Below is a small trained network, with its code and all its weights. Each question gives an input and a class and asks what happens when units are switched off, that is, made to give their printed mean instead of their output.

import numpy as np


def w(rows, s, z=0):
    codes = np.array(rows[::2]) - 128.0
    scale = np.full(codes.shape[1], s)
    scale[-1] = z or s
    return codes * scale


def norm(h):
    return h / np.sqrt((h * h).mean(-1, keepdims=True) + 1e-5)


def f(y):
    return np.maximum(y, 0)


def log_softmax(a):
    a = a - a.max(-1, keepdims=True)
    return a - np.log(np.exp(a).sum(-1, keepdims=True))


def net(x, mask):
    res = np.array(x, float).reshape(1, 8) / 4 @ E
    u = 0
    for l in range(2):
        y = f(norm(res) @ A[l][:, :-1].T + A[l][:, -1])
        res = res + np.where(mask[u : u + 9], y, B[l][:, -1]) @ B[l][:, :-1]
        u += 9
    return log_softmax(norm(res)[-1] @ U[:, :-1].T + U[:, -1])


A, B = {}, {}
E = w([
[98,97,162,103,121,160,239],'x0',
[133,111,131,132,133,117,126],'x1',
[108,170,104,43,166,193,108],'x2',
[125,131,129,121,129,118,127],'x3',
[250,215,123,173,186,142,198],'x4',
[140,136,3,128,104,19,147],'x5',
[174,163,205,24,83,96,112],'x6',
[125,139,125,124,119,138,120],'x7',
],0.0039)
A[0] = w([
[159,211,157,162,128,91,41,84],'L0N1',
[88,197,131,61,155,148,100,137],'L0N2',
[151,107,60,49,83,64,127,180],'L0N3',
[91,89,93,202,165,165,185,48],'L0N4',
[155,113,74,81,130,105,151,6],'L0N5',
[96,97,163,102,97,150,254,203],'L0N6',
[139,130,191,68,127,65,182,27],'L0N7',
[136,95,170,195,49,106,131,54],'L0N8',
[207,144,188,42,47,92,113,17],'L0N9',
],0.0058,0.0016)
B[0] = w([
[70,193,156,97,170,135,76,195],'L0N1',
[141,75,121,182,168,146,153,201],'L0N2',
[88,112,131,182,188,131,200,242],'L0N3',
[149,145,55,42,72,170,35,202],'L0N4',
[70,112,81,164,156,52,133,163],'L0N5',
[135,185,118,135,213,67,2,252],'L0N6',
[97,134,81,114,83,159,25,195],'L0N7',
[183,80,159,171,160,127,113,186],'L0N8',
[170,60,15,168,120,184,76,233],'L0N9',
],0.0069,0.0038)
A[1] = w([
[125,85,122,66,107,93,79,242],'L1N1',
[32,170,190,177,176,119,210,139],'L1N2',
[36,3,132,123,124,158,122,50],'L1N3',
[125,120,250,122,152,181,85,185],'L1N4',
[172,88,130,166,63,100,103,177],'L1N5',
[199,253,150,145,137,128,191,6],'L1N6',
[109,174,134,175,167,164,201,84],'L1N7',
[188,113,153,132,172,178,146,131],'L1N8',
[15,41,151,116,41,125,138,96],'L1N9',
],0.0067,0.0015)
B[1] = w([
[141,218,144,135,155,200,103,236],'L1N1',
[153,21,88,177,120,110,160,153],'L1N2',
[251,219,125,119,87,126,185,254],'L1N3',
[4,67,97,127,173,65,241,255],'L1N4',
[174,66,163,177,178,224,115,199],'L1N5',
[137,192,254,90,32,37,170,181],'L1N6',
[215,80,151,81,52,123,184,157],'L1N7',
[122,66,99,113,75,92,150,184],'L1N8',
[224,194,190,68,70,54,211,200],'L1N9',
],0.0054,0.0039)
U = w([
[214,104,2,88,59,215,59,185],'0',
[218,228,159,73,62,32,194,130],'1',
[158,126,78,112,144,109,130,205],'2',
[168,71,94,136,161,138,153,219],'3',
[49,83,73,138,148,43,211,170],'4',
[100,213,122,133,190,71,60,26],'5',
[163,154,91,132,143,138,116,3],'6',
],0.0056,0.0031)

Each question gives the input, the list of numbers given to net, and the class t.
The units are the neurons (one row each of A and B). Each row of codes is followed by its name. A weight is (code - 128) times the scale printed after its matrix; where a second scale follows, it is the last column's (A, B and U).
mask holds one flag per neuron, layer by layer. A switched-off neuron (its flag False) gives its mean, the last column of its row in B, instead of its output. The means were averaged over made-up inputs and are rounded, as every weight is.
A unit's drop is (log p(t) with every unit on - log p(t) with that unit switched off) / (log p(t) with every unit on - log p(t) with every unit switched off).
The circuit of an input: a set's keep is (log p(t) with only the set's units on - log p(t) with every unit switched off) / (log p(t) with every unit on - log p(t) with every unit switched off). Starting from the 12 units with the biggest drops (on a tie, the unit counted first), units are removed one at a time, each time the one whose removal leaves the highest keep (on an exact tie, the one counted first), for as long as the keep stays at least 0.8.
circuit, biggest first: the units of the circuit, biggest drop first
most important unit: the unit with the biggest drop
top k neurons: the k neurons with the biggest drops, biggest first
k most important neurons of layer l: the k neurons of layer l with the biggest drops, biggest first
input [0,-2,-3,6,7,5,7,-7], class 0: top 2 neurons -> L0N9, L0N7
input [-2,-2,-3,-5,-1,-4,-7,-2], class 0: top 2 neurons -> L0N4, L0N6
input [-2,5,-2,-2,1,-8,-5,3], class 4: circuit, biggest first -> L1N4, L0N9
input [-4,-3,3,1,-3,4,3,0], class 4: 3 most important neurons of layer 0 -> L0N3, L0N4, L0N7
input [-8,5,-7,-8,-1,-8,6,6], class 4: circuit, biggest first -> L1N4
input [-6,7,-6,5,1,-7,-6,5], class 4: 4 most important neurons of layer 0 -> L0N9, L0N6, L0N7, L0N1
input [7,-1,0,-6,-3,-3,-6,-1], class 5: 2 most important neurons of layer 0 -> L0N6, L0N9
input [-7,-4,-5,-7,-8,-3,-7,-4], class 1: 3 most important neurons of layer 0 -> L0N6, L0N9, L0N7
input [8,-8,-3,5,-2,0,-8,4], class 0: top 2 neurons -> L0N4, L1N4
input [3,7,-3,-3,5,-6,-7,5], class 0: top 2 neurons -> L0N4, L0N3
input [-3,3,-5,5,-8,-8,-4,7], class 1: circuit, biggest first -> L1N9, L1N3
input [-7,-6,-5,0,-8,-6,-7,-8], class 1: circuit, biggest first -> L1N9, L1N3, L0N6
input [-4,8,3,-2,2,8,1,7], class 4: 2 most important neurons of layer 0 -> L0N3, L0N6
input [-6,2,-2,-5,6,3,-3,-2], class 1: 2 most important neurons of layer 0 -> L0N9, L0N6
input [4,7,5,2,-7,0,5,0], class 1: circuit, biggest first -> L1N9
input [8,0,-6,-6,7,0,2,0], class 5: 2 most important neurons of layer 0 -> L0N6, L0N7
input [-4,4,-6,3,-7,-1,4,3], class 1: top 4 neurons -> L1N9, L0N6, L1N3, L0N4
input [4,-1,5,0,8,-3,-3,6], class 1: top 3 neurons -> L1N6, L0N9, L0N3
input [2,8,4,-6,-8,6,5,-4], class 1: circuit, biggest first -> L1N9, L1N3
input [-4,0,2,-2,-7,7,6,3], class 1: 2 most important neurons of layer 0 -> L0N6, L0N3
input [-4,-3,2,-4,0,8,-2,4], class 4: most important unit -> L0N3
input [7,0,-2,4,-7,6,3,3], class 1: top 2 neurons -> L1N9, L1N3
input [-4,1,-2,-3,5,-4,-7,7], class 0: top 2 neurons -> L0N4, L0N6
input [-1,-3,-5,-4,-4,-6,-8,-3], class 0: 2 most important neurons of layer 0 -> L0N4, L0N3
input [-7,-1,3,-3,-7,3,-6,-3], class 1: top 4 neurons -> L0N6, L1N9, L0N9, L1N3
